Below are the code and all the weights of a small trained network. Each question names an input and a target symbol and asks about switching units off, where a switched-off unit gives its printed mean instead of its output.

import numpy as np


def w(rows, s, z=0):
    codes = np.array(rows[::2]) - 128.0
    scale = np.full(codes.shape[1], s)
    scale[-1] = z or s
    return codes * scale


def f(y):
    return np.maximum(y, 0)


def softmax(a):
    e = np.exp(a - a.max(-1, keepdims=True))
    return e / e.sum(-1, keepdims=True)


def log_softmax(a):
    a = a - a.max(-1, keepdims=True)
    return a - np.log(np.exp(a).sum(-1, keepdims=True))


def net(x, mask):
    ids = ['γεζηπσφω'.index(c) for c in x.split()]
    T = len(ids)
    res = E[ids] + P[:T]
    r = res
    for j in range(3):
        rows = slice(2 * j, 2 * j + 2)
        q, k, v = (r @ M[0][rows].T for M in (Q, K, V))
        z = softmax(np.where(np.tri(T) > 0, q @ k.T / 2**0.5, -1e9)) @ v
        o = O[0][rows]
        res = res + np.where(mask[j], z, o[:, -1]) @ o[:, :-1]
    y = f(res @ A[0][:, :-1].T + A[0][:, -1])
    res = res + np.where(mask[3:15], y, B[0][:, -1]) @ B[0][:, :-1]
    return log_softmax(res[-1] @ U[:, :-1].T + U[:, -1])


Q, K, V, O, A, B = {}, {}, {}, {}, {}, {}
E = w([
[76,140,96,230],'γ',
[164,227,132,37],'ε',
[152,141,144,70],'ζ',
[156,187,162,67],'η',
[189,82,229,33],'π',
[137,43,123,89],'σ',
[160,247,185,76],'φ',
[138,75,55,19],'ω',
],0.016)
P = w([
[139,152,98,99],'0',
[72,213,146,102],'1',
[28,139,126,97],'2',
[130,91,58,116],'3',
[214,141,56,176],'4',
[129,155,151,148],'5',
[6,128,156,77],'6',
[135,233,144,122],'7',
[242,119,31,221],'8',
[130,138,64,99],'9',
[42,211,202,86],'10',
],0.012)
Q[0] = w([
[6,131,139,64],'head 1',
[194,136,61,123],'head 1',
[170,81,115,90],'head 2',
[163,189,148,28],'head 2',
[224,130,85,181],'head 3',
[73,131,127,122],'head 3',
],0.017)
K[0] = w([
[251,149,107,187],'head 1',
[80,153,171,129],'head 1',
[152,112,148,83],'head 2',
[150,113,143,115],'head 2',
[51,123,160,85],'head 3',
[216,113,79,107],'head 3',
],0.021)
V[0] = w([
[193,235,210,143],'head 1',
[118,129,213,176],'head 1',
[101,69,165,169],'head 2',
[172,141,233,171],'head 2',
[113,67,161,58],'head 3',
[245,79,110,54],'head 3',
],0.012)
O[0] = w([
[156,155,193,213,244],'head 1',
[24,127,254,105,93],'head 1',
[180,62,130,109,65],'head 2',
[147,20,165,152,130],'head 2',
[139,110,144,92,124],'head 3',
[185,54,72,129,167],'head 3',
],0.0089,0.011)
A[0] = w([
[191,198,24,152,164],'neuron 1',
[152,155,146,54,195],'neuron 2',
[125,238,158,68,109],'neuron 3',
[252,149,174,63,197],'neuron 4',
[185,157,54,246,144],'neuron 5',
[169,112,93,23,82],'neuron 6',
[179,127,81,175,36],'neuron 7',
[114,108,188,64,252],'neuron 8',
[164,136,108,26,173],'neuron 9',
[89,168,52,180,99],'neuron 10',
[149,98,84,195,56],'neuron 11',
[80,144,161,154,156],'neuron 12',
],0.011,0.0042)
B[0] = w([
[79,70,127,96,248],'neuron 1',
[107,96,114,117,179],'neuron 2',
[113,117,148,124,251],'neuron 3',
[119,58,74,135,233],'neuron 4',
[108,144,135,178,242],'neuron 5',
[66,160,167,135,179],'neuron 6',
[127,216,79,136,162],'neuron 7',
[254,185,106,85,156],'neuron 8',
[182,69,188,114,183],'neuron 9',
[187,115,51,179,180],'neuron 10',
[174,155,154,49,155],'neuron 11',
[164,194,130,94,178],'neuron 12',
],0.0095,0.015)
U = w([
[127,228,87,72,98],'γ',
[123,189,3,189,201],'ε',
[78,132,107,156,185],'ζ',
[68,129,126,180,51],'η',
[244,154,96,112,8],'π',
[41,104,190,122,112],'σ',
[46,115,253,221,211],'φ',
[41,149,68,125,2],'ω',
],0.0063,0.002)

Each question gives the input, a string of symbols that net reads in full, and the target symbol t.
The units are the heads (2 rows each of Q, K, V and O) and the neurons (one row each of A and B). Each row of codes is followed by its name. A weight is (code - 128) times the scale printed after its matrix; where a second scale follows, it is the last column's (O, A, B and U).
mask holds one flag per unit, heads first, then neurons. A switched-off unit (its flag False) gives its mean, the last column of its rows in O or B, instead of its output. The means were averaged over made-up inputs and are rounded, as every weight is.
A unit's drop is (log p(t) with every unit on - log p(t) with that unit switched off) / (log p(t) with every unit on - log p(t) with every unit switched off).
The circuit of an input: a set's keep is (log p(t) with only the set's units on - log p(t) with every unit switched off) / (log p(t) with every unit on - log p(t) with every unit switched off). Starting from the 12 units with the biggest drops (on a tie, the unit counted first), units are removed one at a time, each time the one whose removal leaves the highest keep (on an exact tie, the one counted first), for as long as the keep stays at least 0.8.
units of the circuit, in order: the units of the circuit, biggest drop first
most important unit: the unit with the biggest drop
k most important neurons: the k neurons with the biggest drops, biggest first
drop when u is switched off: that unit's drop, to one decimal
input π ω φ, target π: units of the circuit, in order -> [head 3; neuron 8; head 2]
input γ φ η φ γ φ σ φ σ φ ε, target σ: most important unit -> neuron 9
input γ γ σ γ ε σ ζ ω ω ε φ, target ω: units of the circuit, in order -> [neuron 1; head 1; neuron 6]
input φ ε ζ γ ω ζ ζ, target ω: units of the circuit, in order -> [head 1; neuron 1]
input γ σ γ γ ζ, target γ: units of the circuit, in order -> [head 3; head 1; neuron 8]
input γ ε π γ φ π φ ω ε σ σ, target ε: units of the circuit, in order -> [head 1; head 3]
input φ γ σ ε π ζ ω φ σ, target ω: units of the circuit, in order -> [head 1; neuron 1]
input ζ σ γ ω, target σ: units of the circuit, in order -> [neuron 9; head 1; neuron 6]
input σ ε σ σ σ, target σ: units of the circuit, in order -> [head 1; neuron 6; neuron 9; head 3]
input φ φ π ω ζ ε φ η ε, target φ: units of the circuit, in order -> [head 1; head 3]
input φ η ζ γ ω σ σ, target ω: units of the circuit, in order -> [neuron 6; head 1]
input γ η ε σ φ φ ω γ η, target ω: units of the circuit, in order -> [neuron 1; head 1]
input φ ζ ω σ ζ, target ω: units of the circuit, in order -> [neuron 1; head 1]
input φ γ γ ω φ, target γ: most important unit -> head 3
input σ π ζ φ π ζ σ, target π: 2 most important neurons -> [neuron 8; neuron 1]
input γ γ π π σ ω ε, target σ: 2 most important neurons -> [neuron 6; neuron 9]
input φ φ γ ω φ ε φ ω σ φ γ, target ε: 2 most important neurons -> [neuron 10; neuron 7]
input π σ η γ φ φ ε π ε γ φ, target ε: 2 most important neurons -> [neuron 7; neuron 9]
input ζ ω σ ε φ γ φ σ π γ η, target π: 2 most important neurons -> [neuron 8; neuron 1]
input φ φ σ σ, target φ: most important neuron -> [neuron 10]
input φ σ σ γ η, target σ: drop when head 1 is switched off -> 0.5
input φ φ η, target φ: drop when neuron 6 is switched off -> -0.1
input ζ ω ζ φ φ ε π ω γ ζ ζ, target γ: drop when head 3 is switched off -> 0.4
